Each row has a hidden value; after the row comes its group, the name of the range that the value falls in. Each part has its own.
(in the rows, 128 means zero)
[141 111 135 101 137 188 147 117 157 172 138 149 166 154 145 123 158 132
 104 111  81 118 112  71] : B
[151 166 149  55  95 119 114 128 145 169 115 112 151  93  69 131 111 146
  96 177 123 132 125  82] : Q
[134  98 124 146 146 152 140 129 149 142 132 160 137 151 163 114 170 131
 140  84  84 120  98 101] : B
[145 152 143  44 109 131 109 124 133 170 124 123 156 101  93 114  99 118
 110 158 137 132 139  89] : Q
[151 166 149  46  93 114  99 124 136 171 118 111 154  96  73 131  99 135
  92 177 125 131 123  82] : Q
[134 138 119 197 100 126 142 141 133 113  95 105 121  95 103 127 218 192
 138 169 103 120  79 114] : P
[126  96 114 199 143 131 162 132 133 100 129 137 123 147 160 131 186 163
 165 110 106 114 109 133] : P
[146 126 137  75 119 144 144 126 145 152 137 118 163 128 106 114 118 133
 107 137 122 132 142 155] : P
[136 154 112 164  93   1 127 139 104  61 111  73 102  98  83 166 123 163
 153 186 173 130 112 183] : Q
[134  96 140  48 157 192 157 127 155 180 165 149 182 178 168 114 111 117
 100  95 113 130 162  81] : B
[128 143 132 113 118  94 122 135 113 116 131 102 135  94 112 129  99 143
 141 155 161 140 156 138] : Q
[125  99 112 203 142 137 150 130 123 117 126 134 115 142 163 115 197 157
 159 116 108 112 114 137] : P
[135 140 130 134 106 124 145 140 132 115 114 108 134  97  92 129 154 164
 129 156 135 131 123 113] : Q
[120  64 106 145 185 167 147 120 121 153 142 175 122 166 207  67 148  84
 171  41 122 118 149 134] : B
[133 130 125 167 110 124 140 138 125 115 115 114 130  97 103 120 165 162
 138 153 139 128 126 117] : Q
[132 149 112 209  99  84 116 145 111  96  86 101 107  70  78 135 184 182
 156 174 121 123  87 135] : Q
[128 144 118 179 106 103 121 142 106  94 101 110 114  76  97 131 160 164
 153 165 140 126 118 132] : Q
[135 171 122 199  84  56 111 142 128  86  93  90 112  68  65 160 154 183
 144 193 132 122  88 144] : Q
[133 113 150  73 139 243 140 123 170 187 142 157 183 150 151 129 146 129
  79 104  71 129 112  49] : B
[147 141 141  61 113 120 122 131 141 154 123 120 155 108  85 117 108 126
 112 150 134 134 139  94] : Q
[131  96 123 137 153 157 137 132 147 146 136 165 143 142 167 112 167 127
 141  79  90 119 102  83] : B
[129  91 118 165 140 161 145 127 148 126 136 160 133 158 172 107 174 131
 147  82  97 117 110 111] : B
[135 121 155  87 138 245 134 123 170 195 136 158 176 144 146 128 152 128
  79 108  61 125 103  45] : B
[145 118 146  45 127 174 144 120 147 178 150 133 178 152 142 117 119 122
 107 125 115 123 150  83] : P
[142 154 144  42 107 127  95 120 130 170 116 116 143  89  99 113  88 112
 112 166 136 131 143  98] : Q
[126 123 114 196 120 118 146 140 129 106 107 124 116 105 118 114 201 174
 151 147 115 118  96 128] : P
[139 121 127  96 132 131 148 127 135 137 137 126 156 126 112 102 119 127
 130 126 145 133 151 107] : P
[125  93 118 222 152 137 167 136 144  97 142 141 125 150 160 137 179 166
 158 104 105 120 108 132] : P
[133 101 142  68 157 207 156 118 158 183 159 155 169 166 168 121 125 115
  94  94 105 132 147  69] : B
[139 108 146  47 144 197 156 119 167 181 154 140 192 165 144 135 132 127
  87 112  99 131 136  62] : B
[135 124 123 144 120 126 144 135 133 124 121 121 131 115 117 108 173 149
 136 141 125 123 119 113] : P
[128 113 159  65 142 250 139 125 174 191 149 159 187 149 154 131 132 121
  66 102  74 133 125  33] : B
[145 174 137  45 104 100  97 116 124 169 102  99 138 103  79 128  94 117
 106 188 142 125 125 112] : Q
[140 111 142  58 144 201 153 119 162 180 163 137 190 171 145 132 128 121
  88 110 100 128 140  71] : B
[129 103 116 166 134 152 144 128 122 140 125 139 126 134 161 106 176 145
 152 120 112 111 117 126] : P
[120  91 119 207 151 148 163 135 137 109 135 142 123 150 163 130 181 155
 155  98 111 118 114 134] : P
[129 158 127 145  96  40 125 142 111  78 120  84 113  90  80 159 120 163
 142 181 163 136 123 159] : Q
[134 113 149  65 143 234 148 122 172 183 145 156 185 153 146 130 143 122
  79 108  74 128 125  50] : B
[125  83 119 216 150 136 164 137 146  90 138 142 127 152 157 136 182 167
 154 100 101 122 104 130] : B
[133 128 133 106 121 107 124 131 122 132 127 112 135 107 100 120  90 124
 131 150 160 138 160 125] : Q
[123 102 106 213 136 114 157 137 117 102 120 127 108 122 145 104 202 160
 167 118 129 119 116 145] : P
[127  67 127  58 182 189 168 112 139 175 175 164 176 191 198  87 105  81
 136  56 140 132 187 103] : B
[133 163 129 128  93  55 119 133 110  93 118  77 116 103  73 158 107 159
 129 197 159 133 128 158] : Q
[142 128 132  93 119 117 143 131 138 136 132 119 153 116 101 114 130 140
 125 141 139 135 139 105] : P
[145 130 141  50 115 156 139 125 147 165 138 128 168 134 115 102 124 122
 105 141 123 127 149  86] : P
[140 112 145  77 136 201 158 117 158 181 159 133 190 172 152 128 122 121
  85 114 106 126 149  64] : B
[148 132 134  88 114 128 148 128 146 147 131 118 164 131 102 130 139 153
 110 142 119 128 118  89] : P
